Below is a small trained network, with its code and all its weights. Each question gives an input and a target symbol and asks what happens when units are switched off, that is, made to give their printed mean instead of their output.

import numpy as np


def w(rows, s, z=0):
    codes = np.array(rows[::2]) - 128.0
    scale = np.full(codes.shape[1], s)
    scale[-1] = z or s
    return codes * scale


def f(y):
    return y / 2 * (1 + np.tanh(0.7978845608 * (y + 0.044715 * y**3)))


def softmax(a):
    e = np.exp(a - a.max(-1, keepdims=True))
    return e / e.sum(-1, keepdims=True)


def log_softmax(a):
    a = a - a.max(-1, keepdims=True)
    return a - np.log(np.exp(a).sum(-1, keepdims=True))


def net(x, mask):
    ids = ['ΓΘΛΠΨαεζμξστφ'.index(c) for c in x.split()]
    T = len(ids)
    res = E[ids] + P[:T]
    q, k, v = (res @ M[0].T for M in (Q, K, V))
    z = softmax(np.where(np.tri(T) > 0, q @ k.T / 2**0.5, -1e9)) @ v
    res = res + np.where(mask[0], z, O[0][:, -1]) @ O[0][:, :-1]
    y = f(res @ A[0][:, :-1].T + A[0][:, -1])
    res = res + np.where(mask[1:9], y, B[0][:, -1]) @ B[0][:, :-1]
    return log_softmax(res[-1] @ U[:, :-1].T + U[:, -1])


Q, K, V, O, A, B = {}, {}, {}, {}, {}, {}
E = w([
[171,97,32],'Γ',
[52,214,252],'Θ',
[86,115,144],'Λ',
[194,95,79],'Π',
[146,128,146],'Ψ',
[176,73,62],'α',
[128,159,169],'ε',
[110,141,103],'ζ',
[103,104,160],'μ',
[141,76,104],'ξ',
[142,233,231],'σ',
[124,31,66],'τ',
[154,230,104],'φ',
],0.017)
P = w([
[162,123,118],'0',
[34,148,92],'1',
[201,42,183],'2',
[202,181,1],'3',
[3,160,108],'4',
[197,21,181],'5',
],0.014)
Q[0] = w([
[254,130,29],'h1',
[6,196,125],'h1',
],0.0087)
K[0] = w([
[252,69,253],'h1',
[134,245,123],'h1',
],0.0057)
V[0] = w([
[121,81,255],'h1',
[35,42,116],'h1',
],0.0094)
O[0] = w([
[118,110,247,40],'h1',
[21,82,135,8],'h1',
],0.014,0.0014)
A[0] = w([
[182,203,206,38],'n1',
[60,84,160,37],'n2',
[94,134,50,77],'n3',
[190,115,110,1],'n4',
[181,11,82,61],'n5',
[177,99,177,30],'n6',
[142,160,76,53],'n7',
[89,185,186,255],'n8',
],0.013,0.0083)
B[0] = w([
[9,102,135,185],'n1',
[124,255,104,161],'n2',
[73,157,223,232],'n3',
[247,158,215,164],'n4',
[111,246,34,254],'n5',
[43,207,255,177],'n6',
[240,154,239,206],'n7',
[236,64,69,198],'n8',
],0.0078,0.0091)
U = w([
[186,57,225,148],'Γ',
[221,84,240,36],'Θ',
[51,195,255,20],'Λ',
[102,158,109,159],'Π',
[128,52,130,174],'Ψ',
[183,110,103,176],'α',
[125,79,2,153],'ε',
[55,96,245,107],'ζ',
[63,118,90,154],'μ',
[45,112,163,246],'ξ',
[149,66,176,185],'σ',
[72,217,58,2],'τ',
[111,239,199,58],'φ',
],0.0085,0.0089)

Each question gives the input, a string of symbols that net reads in full, and the target symbol t.
The units are the heads (2 rows each of Q, K, V and O) and the neurons (one row each of A and B). Each row of codes is followed by its name. A weight is (code - 128) times the scale printed after its matrix; where a second scale follows, it is the last column's (O, A, B and U).
mask holds one flag per unit, heads first, then neurons. A switched-off unit (its flag False) gives its mean, the last column of its rows in O or B, instead of its output. The means were averaged over made-up inputs and are rounded, as every weight is.
A unit's drop is (log p(t) with every unit on - log p(t) with that unit switched off) / (log p(t) with every unit on - log p(t) with every unit switched off).
The circuit of an input: a set's keep is (log p(t) with only the set's units on - log p(t) with every unit switched off) / (log p(t) with every unit on - log p(t) with every unit switched off). Starting from all 9 units, units are removed one at a time, each time the one whose removal leaves the highest keep (on an exact tie, the one counted first), for as long as the keep stays at least 0.8.
circuit, biggest first: the units of the circuit, biggest drop first
most important unit: the unit with the biggest drop
top k neurons: the k neurons with the biggest drops, biggest first
drop when u is switched off: that unit's drop, to one decimal
input μ Π ξ Λ Γ, target ξ: top 2 neurons -> n3, n5
input ξ Π φ Ψ, target Θ: circuit, biggest first -> h1, n4, n5
input α Γ φ Λ, target Θ: top 3 neurons -> n7, n5, n4
input Π μ φ μ, target Θ: circuit, biggest first -> h1, n7, n5
input φ φ Θ μ, target ζ: circuit, biggest first -> h1, n1
input φ Π σ φ, target Λ: most important unit -> n1
input ζ φ ξ, target Λ: circuit, biggest first -> h1, n6
input Θ ξ μ φ ζ, target φ: top 2 neurons -> n3, n7
input Γ Π φ Π, target Θ: circuit, biggest first -> n4, h1
input Π Π φ ζ, target Θ: circuit, biggest first -> h1, n7, n5
input α Θ φ Γ, target Θ: top 2 neurons -> n7, n4
input σ Θ Π φ ξ, target φ: top 3 neurons -> n3, n7, n8
input μ φ φ Ψ, target Θ: top 3 neurons -> n5, n4, n7
input Π φ ξ Π φ Ψ, target ζ: circuit, biggest first -> h1, n6
input μ Θ ξ ξ Π τ, target τ: circuit, biggest first -> n5
input α Π σ Γ, target Λ: circuit, biggest first -> h1, n1
input ξ Π Γ φ μ, target φ: top 2 neurons -> n3, n8
input ξ ε Ψ, target ζ: top 2 neurons -> n6, n1
input μ α τ Ψ Π α, target τ: top 2 neurons -> n5, n2
input α Θ ξ φ μ, target φ: top 3 neurons -> n3, n7, n8
input ξ μ φ φ, target Θ: most important unit -> n7
input Ψ Ψ Γ Γ, target φ: drop when n3 is switched off -> 0.4
input σ σ Θ ξ, target ζ: drop when h1 is switched off -> 1.1
input φ μ Θ Π, target ζ: drop when n6 is switched off -> 0.2
